Each row has a name. After each piece below comes the name of the row it's from, unless a question asks for something else. Each question is about the rows just above it. Places in a row count from 1.

| -0.054 |  2.008 | -3.594 | -3.396 |  3.784 | -1.961 | -2.493 | -0.092 |  0.610 | -2.178 | -3.432 |  0.541 |  3.540 |  2.269 | -1.168 | -1.399 |  3.633 |  1.457 | -0.782 | -4.670 | -1.843 |  4.315 | -4.611 |  1.830 |  0.663 |  4.313 |  4.564 |  2.497 |  3.969 |  1.423 |  4.687 | -2.681 |  2.051 | -3.386 |  2.135 | -5.368 | -3.987 | -2.384 |  0.075 | -0.937 |  4.612 |  3.268 |  2.104 | -0.788 |  1.578 |  1.319 | : Tuda
| -0.757 | -0.099 | -2.510 | -3.190 |  0.888 | -0.746 |  1.210 |  0.416 |  0.047 |  4.555 | -1.119 |  0.393 | -0.620 |  0.828 | -0.667 | -1.254 | -2.668 | -4.184 |  1.180 |  1.074 | -0.833 | -2.810 | -1.264 | -0.759 |  0.889 |  3.089 |  0.266 |  0.251 | -3.934 | -2.463 | -4.437 |  0.630 |  2.984 | -1.701 |  1.180 | -1.637 | -1.638 | -0.119 |  1.047 | -2.421 | -0.485 |  2.487 |  0.145 |  1.471 | -0.695 | -3.802 | : kam
| -2.774 | -3.535 | -1.272 | -1.709 |  1.176 |  0.340 |  2.319 | -1.089 | -0.881 |  7.014 |  0.128 | -0.544 | -2.262 | -2.017 |  1.952 | -2.095 | -4.882 | -4.455 |  4.924 |  1.049 |  1.076 | -5.514 |  0.158 | -0.976 | -1.621 |  2.750 | -2.091 | -1.861 | -4.585 | -2.218 | -6.748 |  3.307 |  1.599 |  1.665 |  1.521 | -1.997 |  0.043 |  3.917 |  2.256 | -4.594 | -2.163 |  0.658 | -2.141 |  1.166 |  0.097 | -4.677 | : buke
|  0.875 | -1.323 |  0.130 |  0.994 | -1.003 | -2.719 |  1.665 | -0.703 | -1.213 |  2.826 |  0.055 |  0.350 |  2.854 | -1.701 | -0.363 | -0.939 | -0.835 | -0.814 |  1.124 | -1.560 | -1.088 | -0.825 |  0.993 | -0.107 | -0.335 |  1.371 | -0.870 | -0.533 | -3.181 | -1.533 | -2.646 |  1.325 |  1.047 |  4.800 | -3.812 | -0.539 | -2.749 |  2.136 |  0.798 | -2.691 | -7.286 |  1.586 | -4.021 | -2.296 | -1.592 |  2.546 | : Damo
| -0.743 |  0.332 | -1.625 | -6.519 |  4.208 | -2.627 | -3.573 |  2.351 |  0.566 |  2.074 | -4.077 | -0.936 |  3.069 |  3.696 | -1.021 |  0.019 |  0.033 |  1.563 |  0.265 | -2.354 | -0.884 |  0.799 | -3.790 |  0.897 |  1.611 |  3.958 |  4.426 |  1.967 |  1.229 | -0.686 |  2.839 | -2.648 |  1.835 | -5.821 |  3.715 | -4.264 | -7.029 | -0.792 |  0.344 |  1.247 |  5.640 |  3.695 |  5.990 |  2.240 | -1.892 | -1.148 | : gusi
|  2.189 | -1.184 | -0.802 | -5.550 |  2.889 | -2.132 | -2.230 |  0.540 |  0.043 |  1.179 | -3.575 |  2.302 |  3.885 |  3.502 | -1.425 | -1.473 |  0.158 | -0.123 | -1.068 | -3.265 | -0.508 |  2.830 | -3.791 | -1.272 |  2.523 |  4.008 |  4.228 |  2.545 |  0.819 | -2.466 | -0.074 | -1.380 |  4.387 | -3.126 |  1.607 | -4.493 | -6.855 | -1.983 |  2.669 | -0.842 |  2.249 |  2.167 |  0.869 | -1.192 | -2.233 |  2.113 | : Bim
| -3.662 | -3.532 | -0.949 | -2.610 |  2.277 |  1.046 |  2.503 |  0.277 |  0.181 |  8.542 | -0.545 |  0.292 | -3.111 | -1.951 |  0.785 | -1.979 | -5.659 | -4.318 |  4.224 |  1.791 |  2.050 | -5.195 |  0.412 | -1.742 | -1.367 |  1.320 | -2.816 | -0.832 | -4.519 | -2.810 | -8.753 |  3.302 |  1.918 |  1.230 |  2.109 | -1.498 | -1.317 |  4.227 |  2.370 | -3.792 | -2.636 |  1.527 | -1.235 |  1.468 | -1.674 | -4.797 | : Pul
|  1.378 | -2.559 |  0.530 | -6.633 |  0.416 | -0.304 | -0.698 |  1.596 |  0.117 |  3.178 | -3.064 |  2.632 |  2.198 |  2.306 | -3.027 | -0.869 | -0.466 | -1.441 | -1.545 | -2.584 |  1.223 |  1.040 | -2.974 | -1.098 |  2.799 |  3.275 |  2.412 |  2.187 |  0.741 | -3.583 | -2.133 | -1.869 |  3.576 | -3.097 |  0.907 | -2.145 | -5.835 | -3.202 |  3.138 | -1.476 | -1.120 |  3.985 | -0.127 | -0.968 | -2.453 |  3.198 | : Buba
| -1.021 |  0.019 |  0.033 |  1.563 |  0.265 | -2.354 | -0.884 |  0.799 | -3.790 | begins in row and place : gusi, 15
The row with |  0.047 |  4.555 | -1.119 | is : kam
Where do | -2.774 | -3.535 | -1.272 | -1.709 |  1.176 |  0.340 |  2.319 | -1.089 | -0.881 |  7.014 |  0.128 | -0.544 | -2.262 | -2.017 |  1.952 | -2.095 | -4.882 | -4.455 |  4.924 |  1.049 |  1.076 | -5.514 |  0.158 | -0.976 | -1.621 |  2.750 | -2.091 | -1.861 | -4.585 | -2.218 | -6.748 |  3.307 |  1.599 |  1.665 |  1.521 | -1.997 |  0.043 |  3.917 |  2.256 | -4.594 | -2.163 |  0.658 | -2.141 |  1.166 |  0.097 | -4.677 | appear? : buke
Where do | -0.743 |  0.332 | -1.625 | -6.519 |  4.208 | -2.627 | -3.573 |  2.351 |  0.566 |  2.074 | -4.077 | -0.936 |  3.069 |  3.696 | -1.021 |  0.019 |  0.033 |  1.563 |  0.265 | -2.354 | -0.884 |  0.799 | -3.790 |  0.897 |  1.611 |  3.958 |  4.426 |  1.967 |  1.229 | -0.686 |  2.839 | -2.648 |  1.835 | -5.821 |  3.715 | -4.264 | -7.029 | -0.792 |  0.344 |  1.247 |  5.640 |  3.695 |  5.990 |  2.240 | -1.892 | -1.148 | appear? : gusi
| -0.757 | -0.099 | -2.510 | -3.190 |  0.888 | -0.746 |  1.210 |  0.416 |  0.047 |  4.555 | -1.119 |  0.393 | -0.620 |  0.828 | -0.667 | -1.254 | -2.668 | -4.184 |  1.180 |  1.074 | -0.833 | -2.810 | -1.264 | -0.759 |  0.889 |  3.089 |  0.266 |  0.251 | -3.934 | -2.463 | -4.437 |  0.630 |  2.984 | -1.701 |  1.180 | -1.637 | -1.638 | -0.119 |  1.047 | -2.421 | -0.485 |  2.487 |  0.145 |  1.471 | -0.695 | -3.802 | is in which row? : kam

|  0.897 | -1.188 |  0.395 | -1.044 | -2.006 | -0.772 |  0.656 | -0.055 | -1.370 | -1.111 |  0.980 | -2.548 |  2.549 | -1.350 | -2.555 | -3.624 | -2.005 |  0.508 | -2.238 | -0.829 | -1.185 | -1.049 | -1.123 | -1.313 |  0.393 | -1.613 | = tato
|  0.897 | -1.188 |  0.395 | -1.044 | -0.684 |  0.249 |  0.656 | -3.222 |  0.756 | -1.111 |  0.980 | -1.024 |  2.549 | -2.555 | -1.350 | -6.980 | -2.005 |  0.508 | -2.238 | -0.402 | -1.185 | -1.049 | -1.757 | -6.512 |  0.393 | -1.613 | = pumed
|  0.897 | -1.188 |  0.395 | -1.044 | -0.684 |  0.249 |  0.656 | -3.222 |  0.756 | -1.111 |  0.980 | -1.024 |  0.898 | -2.555 | -1.350 | -6.980 | -2.005 |  0.508 | -2.238 | -0.402 | -1.049 | -1.185 | -1.757 | -6.512 |  0.393 | -1.613 | = lanu
What is the next entry after | -1.185 | -1.049 | -1.757 |? : | -6.512 |
|  0.897 | -1.188 |  0.395 | -1.044 | -0.684 |  0.249 |  0.656 | -3.222 |  0.756 | -1.111 |  0.980 | -1.024 |  2.549 | -2.555 | -1.350 | -6.980 | -2.005 |  0.508 | -2.238 | -0.402 | -1.185 | -1.049 | -1.757 | -6.512 |  0.393 | -1.613 | is in which row? : pumed
| -1.123 | is at row and place : tato, 23
which: |  0.897 | -1.188 |  0.395 | -1.044 | -2.006 | -0.772 |  0.656 | -0.055 | -1.370 | -1.111 |  0.980 | -2.548 |  2.549 | -1.350 | -2.555 | -3.624 | -2.005 |  0.508 | -2.238 | -0.829 | -1.185 | -1.049 | -1.123 | -1.313 |  0.393 | -1.613 | : tato
Which row holds |  0.897 | -1.188 |  0.395 | -1.044 | -0.684 |  0.249 |  0.656 | -3.222 |  0.756 | -1.111 |  0.980 | -1.024 |  0.898 | -2.555 | -1.350 | -6.980 | -2.005 |  0.508 | -2.238 | -0.402 | -1.049 | -1.185 | -1.757 | -6.512 |  0.393 | -1.613 |? : lanu

